In the rows, 128 means zero.
Each row has a class, written after it.
[147 61 117 144 126 123 81 112 113 113 141 143 94 173 129 146 90 132 137 141 187 142 61 118 151 130 112 79 97 119 148 150 163 140 76 136 118 129 165 97 151 123 140 37 98] -> gen
[144 60 124 139 124 120 81 106 117 112 142 159 94 174 116 137 86 136 140 127 169 141 72 120 138 127 103 44 105 109 143 162 159 135 76 129 121 124 160 87 153 113 142 45 107] -> puzi
[116 50 163 104 109 154 128 155 125 186 106 94 95 128 124 154 130 136 131 151 145 33 143 123 99 141 89 134 154 166 150 126 124 166 141 121 117 104 177 116 111 155 118 56 129] -> lut
[103 81 175 126 129 164 137 142 126 170 86 121 100 151 157 153 144 127 139 134 145 20 176 119 99 141 101 115 126 107 178 107 128 172 134 108 113 126 180 129 107 167 115 86 158] -> puzi
[106 71 152 121 109 156 106 152 117 193 94 92 103 120 127 160 130 131 134 149 143 50 151 127 102 153 83 113 140 166 152 112 122 174 127 122 122 117 170 115 112 157 110 67 145] -> Pegek
[131 63 114 152 121 121 76 94 109 115 141 140 101 173 129 142 84 128 139 145 177 149 67 116 143 126 113 60 95 121 150 152 178 136 81 146 109 128 165 96 150 133 142 51 89] -> zeku
[142 79 116 162 138 113 75 92 109 129 134 138 74 145 153 105 95 147 120 159 176 124 77 91 147 126 73 124 85 97 143 180 142 143 69 178 97 143 169 98 153 115 156 58 86] -> lut
[83 78 160 132 133 178 145 141 128 156 94 103 94 170 190 151 137 126 127 140 165 21 164 98 103 130 106 122 112 118 187 102 133 184 122 95 109 130 195 126 105 170 120 96 148] -> Vofas
[110 135 139 120 161 135 68 115 128 161 117 184 128 132 132 111 193 115 67 122 152 175 113 133 142 121 108 90 117 127 138 126 77 125 113 152 160 91 103 171 96 168 110 70 171] -> lut
[99 75 168 125 137 165 153 125 125 166 88 114 103 161 172 143 143 122 140 142 155 26 164 113 103 124 109 139 129 122 188 99 126 157 130 117 111 138 178 129 112 172 126 109 149] -> gen
[90 137 139 167 181 99 49 98 116 160 104 178 121 139 166 101 185 82 77 105 138 167 123 102 145 128 99 127 112 104 145 118 83 101 71 181 135 102 71 163 92 173 118 80 171] -> Pog
[154 77 113 169 129 108 69 100 106 125 151 136 92 149 154 123 92 140 140 145 179 127 74 105 142 136 93 96 92 101 144 172 159 139 72 159 100 138 161 98 150 117 145 40 92] -> puzi
[110 148 130 146 155 135 50 128 113 165 111 182 132 141 141 126 185 103 75 116 150 174 90 131 141 114 119 63 109 144 144 113 92 127 84 155 153 96 108 169 87 176 93 63 169] -> zeku
[113 70 160 112 111 159 112 156 123 192 92 95 105 118 124 159 141 131 133 149 148 39 140 127 102 152 88 135 145 157 156 118 127 164 139 121 133 108 171 116 106 160 118 66 135] -> balel
[95 66 166 127 139 160 155 140 128 166 91 107 96 171 176 147 138 124 138 154 159 14 149 111 118 126 108 149 119 129 182 102 128 167 128 109 111 123 182 131 98 165 128 94 148] -> gen
[137 64 129 137 122 141 75 110 116 119 129 142 93 164 113 136 88 134 123 135 182 147 65 126 149 132 99 75 101 127 147 162 163 135 75 139 125 128 168 86 150 121 144 64 108] -> balel
[120 140 127 129 155 141 41 126 120 159 118 189 133 128 139 119 179 112 65 103 161 174 99 127 137 130 106 82 121 136 134 136 89 128 95 149 147 100 111 159 91 173 117 63 172] -> balel
[103 83 179 121 131 169 142 144 113 163 91 107 110 147 178 142 145 123 136 138 155 33 167 115 98 129 101 120 110 113 174 98 136 173 136 124 106 136 186 128 102 176 117 103 140] -> kur
[97 121 154 176 182 111 49 104 126 162 115 185 126 149 169 111 181 70 58 106 132 165 110 111 150 120 102 134 106 104 149 123 93 111 71 173 137 99 81 167 91 178 114 71 188] -> balel
[147 83 115 166 136 110 63 99 117 128 136 129 88 142 146 118 104 149 129 151 178 133 73 100 147 140 82 123 88 106 142 171 148 144 74 155 111 147 162 91 160 106 148 47 81] -> balel
[119 156 138 146 151 140 41 123 102 159 113 168 127 120 163 108 180 96 76 111 157 168 92 119 136 114 110 79 110 134 130 122 93 131 92 167 150 100 108 169 81 179 121 65 169] -> kur
[113 63 152 113 112 159 121 154 134 179 98 82 101 116 129 162 142 134 130 150 151 41 153 116 105 138 90 122 139 155 152 108 107 177 132 101 134 109 164 113 115 165 116 58 128] -> Vofas
[95 121 145 165 172 100 47 121 125 159 114 189 140 146 155 120 195 69 76 119 120 174 129 117 143 123 106 123 102 96 150 103 81 112 82 166 143 98 82 167 87 192 103 61 175] -> zeku
[147 60 125 147 125 131 87 111 110 113 134 139 98 165 125 143 96 135 128 152 176 136 74 122 148 132 103 60 98 111 147 161 153 139 82 133 124 125 154 94 142 124 143 46 97] -> puzi
[120 144 126 143 155 130 48 117 125 167 116 189 132 125 144 112 176 99 74 123 143 176 98 127 134 120 109 72 108 143 132 116 87 126 93 156 150 94 102 174 84 181 111 70 173] -> zeku
[154 63 102 152 124 98 69 114 111 129 137 137 82 152 156 121 88 136 155 145 185 121 61 97 150 123 87 118 108 117 130 170 148 136 73 170 93 139 154 93 150 108 156 31 79] -> gen
[87 125 153 164 180 103 49 116 122 155 109 195 125 155 173 109 190 79 63 107 139 177 110 112 158 132 96 128 96 92 149 111 100 114 77 171 144 106 81 165 89 172 102 61 172] -> balel
[157 85 108 162 133 110 59 106 106 135 140 132 87 137 146 121 99 141 138 133 173 126 78 103 138 136 82 101 93 102 147 169 156 145 65 150 100 140 163 91 155 109 150 27 89] -> puzi
[96 123 148 162 168 104 46 107 124 157 117 190 129 143 172 107 187 77 74 105 139 156 127 107 148 131 96 114 105 84 155 121 95 110 84 168 140 102 77 167 82 178 104 55 181] -> puzi
[115 56 168 110 117 151 120 154 135 186 102 106 103 128 122 171 130 134 125 161 149 40 132 129 110 156 85 127 134 165 151 117 139 161 147 121 140 106 178 125 113 151 126 69 142] -> balel
[137 62 120 138 123 122 81 97 126 107 136 132 80 168 127 131 84 142 135 133 188 142 66 110 147 120 104 69 102 121 137 157 150 145 68 132 114 119 162 89 152 123 148 49 102] -> Vofas
[110 63 164 118 119 158 115 159 122 186 94 91 104 126 121 165 141 126 123 150 145 37 137 132 107 153 95 143 137 156 165 109 131 164 134 116 136 109 173 113 109 166 117 63 137] -> balel
[138 65 118 145 123 132 85 102 130 108 148 128 87 162 129 133 93 145 120 142 190 143 73 111 146 127 101 71 84 110 142 159 148 145 79 134 118 130 167 91 153 125 145 57 95] -> Vofas
[89 76 174 115 128 158 141 154 126 164 103 122 95 162 167 147 146 142 130 133 156 34 170 112 100 143 92 139 122 121 166 106 133 172 137 111 105 135 203 131 112 161 108 84 144] -> lut
[133 61 127 136 128 133 80 118 124 103 136 137 86 176 123 140 92 142 120 135 188 143 66 116 143 129 104 72 94 119 150 155 149 147 60 120 124 121 173 81 158 119 145 43 106] -> Vofas
[148 68 125 148 125 117 74 96 110 117 143 135 94 160 123 129 90 138 139 128 181 138 72 119 142 130 107 72 107 120 151 166 160 129 64 140 107 128 161 87 154 122 139 48 106] -> puzi
[97 85 148 123 130 163 128 151 119 174 90 113 99 147 167 154 145 127 138 148 151 23 168 108 105 139 96 135 116 118 184 105 119 171 148 106 114 129 185 121 106 172 123 94 151] -> Pegek
[85 80 154 127 138 162 143 138 125 169 88 114 97 163 177 148 145 127 118 159 152 17 169 113 109 124 103 144 115 114 190 104 127 172 132 112 114 136 181 131 106 173 117 98 155] -> Pegek
[91 68 164 127 125 164 143 142 116 172 88 125 111 163 175 156 140 121 138 159 151 33 166 120 98 137 105 117 120 127 177 94 139 171 135 117 110 133 185 136 97 178 111 92 141] -> zeku
[159 89 118 161 132 106 70 116 106 133 149 132 89 148 144 132 108 146 135 149 179 132 86 103 146 139 84 100 92 100 147 175 146 149 72 142 102 142 167 97 151 106 134 30 89] -> puzi
[108 59 176 119 130 174 146 149 111 164 89 117 110 154 159 151 147 118 127 138 149 26 165 124 95 138 102 108 113 114 179 100 126 170 148 121 108 133 181 123 94 171 128 97 144] -> kur
[141 67 123 146 122 122 75 113 112 120 145 136 86 169 131 134 89 136 134 133 177 150 70 108 152 126 99 79 104 127 133 171 157 142 78 143 106 121 169 93 153 114 136 47 90] -> lut
[101 57 184 113 131 165 148 151 135 165 101 121 103 154 154 148 139 132 124 139 143 30 170 117 89 138 87 146 121 123 180 107 133 170 149 118 107 133 188 126 117 159 116 100 152] -> lut
[93 70 161 133 131 163 134 120 118 171 87 108 98 151 176 132 137 131 129 145 148 31 168 110 102 131 93 133 124 130 168 115 130 170 124 136 97 137 184 135 101 165 128 107 141] -> lut
[112 150 116 128 157 130 47 116 112 172 117 183 132 125 144 125 188 112 66 118 160 175 102 129 142 122 111 73 110 136 146 120 85 121 97 157 155 97 108 166 97 183 112 65 174] -> Pegek
[97 64 165 115 135 167 153 146 122 169 92 134 89 160 156 155 133 136 130 156 168 16 152 110 100 135 99 121 114 126 181 114 125 160 138 120 112 127 186 125 105 158 134 109 161] -> Pog
[155 63 108 154 127 110 64 111 107 130 143 139 80 145 144 124 96 141 142 136 178 136 75 93 138 130 78 116 103 109 139 178 146 143 75 155 92 137 169 87 159 105 150 28 85] -> lut
[106 75 151 127 103 151 105 155 107 192 97 92 103 129 126 155 134 128 153 156 141 51 137 128 95 156 95 107 137 165 153 111 131 172 127 124 116 110 181 116 95 161 117 57 123] -> zeku
[147 83 102 146 131 105 68 99 117 133 141 134 100 147 151 113 103 142 148 151 190 148 91 104 149 137 88 116 101 104 145 173 143 143 66 155 103 143 157 93 157 108 140 42 78] -> gen
[137 63 107 136 118 127 77 103 109 123 136 144 87 166 120 141 87 133 142 140 181 148 78 114 148 124 102 72 109 111 151 162 152 140 85 132 114 125 160 85 156 122 141 45 106] -> Pegek
[134 55 118 142 129 116 81 95 121 107 135 136 90 172 128 129 83 130 141 133 192 147 63 118 152 128 109 88 113 132 141 157 162 128 70 144 109 132 151 92 154 117 152 49 108] -> gen
[112 80 159 124 131 159 145 157 118 167 101 119 95 173 182 163 139 124 149 139 159 18 148 106 107 137 102 131 124 125 173 104 133 166 138 100 113 127 198 133 96 160 123 83 138] -> gen
[119 152 127 140 153 132 46 111 118 165 116 172 128 118 141 108 184 101 77 117 148 173 112 128 141 132 112 77 118 124 139 127 88 121 93 148 158 90 96 164 89 178 118 57 165] -> puzi
[98 80 170 118 135 174 139 138 127 174 82 116 99 148 149 146 148 118 129 135 148 21 167 126 101 124 109 112 122 117 188 109 121 161 130 104 120 121 174 116 104 178 130 100 164] -> puzi
[103 116 147 162 168 101 47 114 124 151 122 192 133 150 169 104 178 73 86 109 134 169 113 113 152 127 103 129 110 101 138 115 82 112 86 179 139 101 74 169 82 174 116 62 175] -> gen
[117 139 145 120 151 137 52 119 113 165 121 184 134 132 139 119 185 102 74 114 155 162 96 127 136 114 107 62 105 125 148 128 97 129 113 165 158 92 111 169 82 164 119 69 174] -> kur
[101 106 150 163 182 107 56 112 125 156 116 196 120 146 164 107 177 70 57 106 126 169 120 106 145 118 88 133 117 111 138 122 76 113 81 170 135 100 77 167 92 177 116 68 190] -> lut
[92 78 164 123 137 166 153 134 130 162 83 111 95 150 155 157 146 145 136 151 171 20 164 104 106 132 103 127 109 112 183 107 121 160 136 118 111 129 183 128 112 166 124 117 155] -> Pog
[89 125 152 175 180 100 46 114 120 157 115 199 137 146 172 107 187 71 74 114 120 167 124 108 143 132 93 118 96 90 149 104 86 111 79 176 144 105 80 169 82 184 98 61 177] -> zeku
[147 69 111 151 125 106 62 100 115 133 142 135 88 141 141 118 102 144 130 145 183 147 82 103 138 135 81 128 101 107 140 179 148 141 76 170 94 137 159 94 162 115 147 38 85] -> lut
[96 117 153 168 177 112 43 115 117 152 104 181 131 143 163 107 185 77 68 109 128 162 115 119 150 142 97 140 108 98 145 115 88 110 81 176 144 99 82 160 82 179 123 66 175] -> balel
[86 126 148 166 183 106 51 110 127 156 110 185 128 142 157 110 182 77 66 121 133 173 131 115 153 129 100 114 102 96 132 121 83 112 79 181 149 96 66 167 91 170 117 70 177] -> Pog
[88 114 170 162 184 99 59 96 125 154 111 200 131 150 165 99 180 66 62 110 121 151 123 116 137 108 96 127 101 80 148 112 87 114 88 199 142 102 73 174 87 182 123 84 199] -> kur
[87 126 143 166 188 102 51 99 117 159 101 191 126 137 153 100 179 78 74 103 137 165 130 114 144 140 102 119 114 98 151 116 83 104 70 186 140 100 65 159 96 169 107 74 186] -> Pog
[122 132 126 123 141 131 51 116 119 175 119 187 134 127 144 117 180 103 84 121 163 176 96 129 137 123 115 86 127 142 142 123 90 123 95 163 153 92 96 171 92 172 110 53 166] -> gen
[141 75 107 162 145 108 76 100 116 139 132 145 77 140 143 123 97 143 123 158 192 118 70 97 147 130 88 99 78 109 150 176 146 134 73 179 103 141 150 91 164 107 156 56 96] -> Pog
[89 109 152 165 177 102 48 108 128 146 116 186 125 142 175 112 178 77 76 110 144 165 120 101 150 133 100 110 98 95 151 112 91 114 69 177 141 101 85 157 103 176 111 57 180] -> Vofas
[120 63 167 128 117 153 116 155 111 177 99 96 92 123 128 152 120 137 135 151 141 44 131 120 97 150 81 126 149 176 140 123 120 170 121 131 118 114 180 116 115 150 119 68 138] -> lut
[87 126 151 152 187 100 62 100 138 155 120 199 123 145 173 105 190 84 59 110 143 167 128 106 145 134 94 108 92 85 153 105 86 114 84 170 151 102 83 172 94 179 103 67 184] -> Vofas
[142 73 114 139 124 110 68 100 114 113 148 134 86 163 122 125 89 144 136 124 180 161 74 111 150 137 96 85 105 121 129 169 162 135 77 147 98 124 173 94 155 116 146 44 86] -> lut
[111 73 167 122 122 154 125 159 113 183 99 98 104 131 129 164 133 120 132 155 146 38 132 132 99 139 103 110 131 154 157 108 134 175 133 129 136 106 176 120 113 158 115 63 143] -> kur
[156 88 121 147 123 102 64 108 104 131 141 133 92 142 149 112 109 136 136 150 183 135 76 95 144 129 81 112 93 98 143 176 138 145 94 171 98 135 151 96 139 114 146 50 80] -> kur
[113 64 159 118 116 156 133 154 143 181 100 87 98 119 124 176 142 129 129 162 147 40 151 120 99 142 90 123 130 149 154 95 112 176 144 97 152 108 169 123 118 169 109 68 143] -> Vofas
[136 78 112 148 125 114 64 98 113 121 134 121 99 151 114 131 98 130 132 135 173 148 83 123 153 138 104 80 100 112 148 156 158 132 69 140 122 123 150 87 148 135 138 48 93] -> puzi
[88 129 150 155 183 100 57 102 121 160 112 184 117 141 158 96 190 77 68 111 125 175 128 111 147 124 90 135 109 96 143 114 81 109 87 173 142 102 82 167 88 180 116 75 176] -> lut
[138 63 109 144 123 123 72 97 122 115 134 131 84 156 119 131 86 141 129 142 178 135 63 112 152 122 98 80 95 115 145 168 150 134 86 147 111 120 153 86 154 122 156 53 105] -> Pegek
[90 80 169 126 142 171 140 136 125 162 83 106 104 163 172 146 150 127 121 139 151 24 170 112 109 137 101 143 116 113 193 106 141 167 132 106 110 139 189 125 103 165 125 103 141] -> balel
[147 83 128 143 120 121 60 115 100 126 138 131 86 160 115 144 84 135 132 129 182 141 64 121 147 144 97 61 110 133 147 170 171 136 55 138 115 122 175 86 151 117 138 33 103] -> puzi
[133 82 103 140 130 127 85 112 116 113 147 126 83 168 134 140 89 136 124 129 193 150 68 111 149 122 105 63 86 110 143 150 162 143 69 131 118 128 172 85 154 137 137 52 82] -> Vofas
[147 79 110 155 123 122 63 118 115 128 135 133 98 147 153 131 116 148 124 150 192 141 76 106 149 139 90 114 80 100 148 169 153 151 87 154 103 147 160 93 150 119 139 43 73] -> balel
[91 122 132 164 173 98 36 112 111 154 113 183 126 138 168 97 179 74 81 104 128 173 119 110 147 126 90 131 115 102 143 115 80 113 87 176 130 109 64 158 82 175 114 64 184] -> Pegek
[115 75 170 115 109 152 109 159 111 185 100 87 105 117 127 152 135 121 136 138 136 44 141 124 93 147 81 122 142 157 146 106 133 177 146 130 124 114 169 126 99 152 122 59 136] -> kur
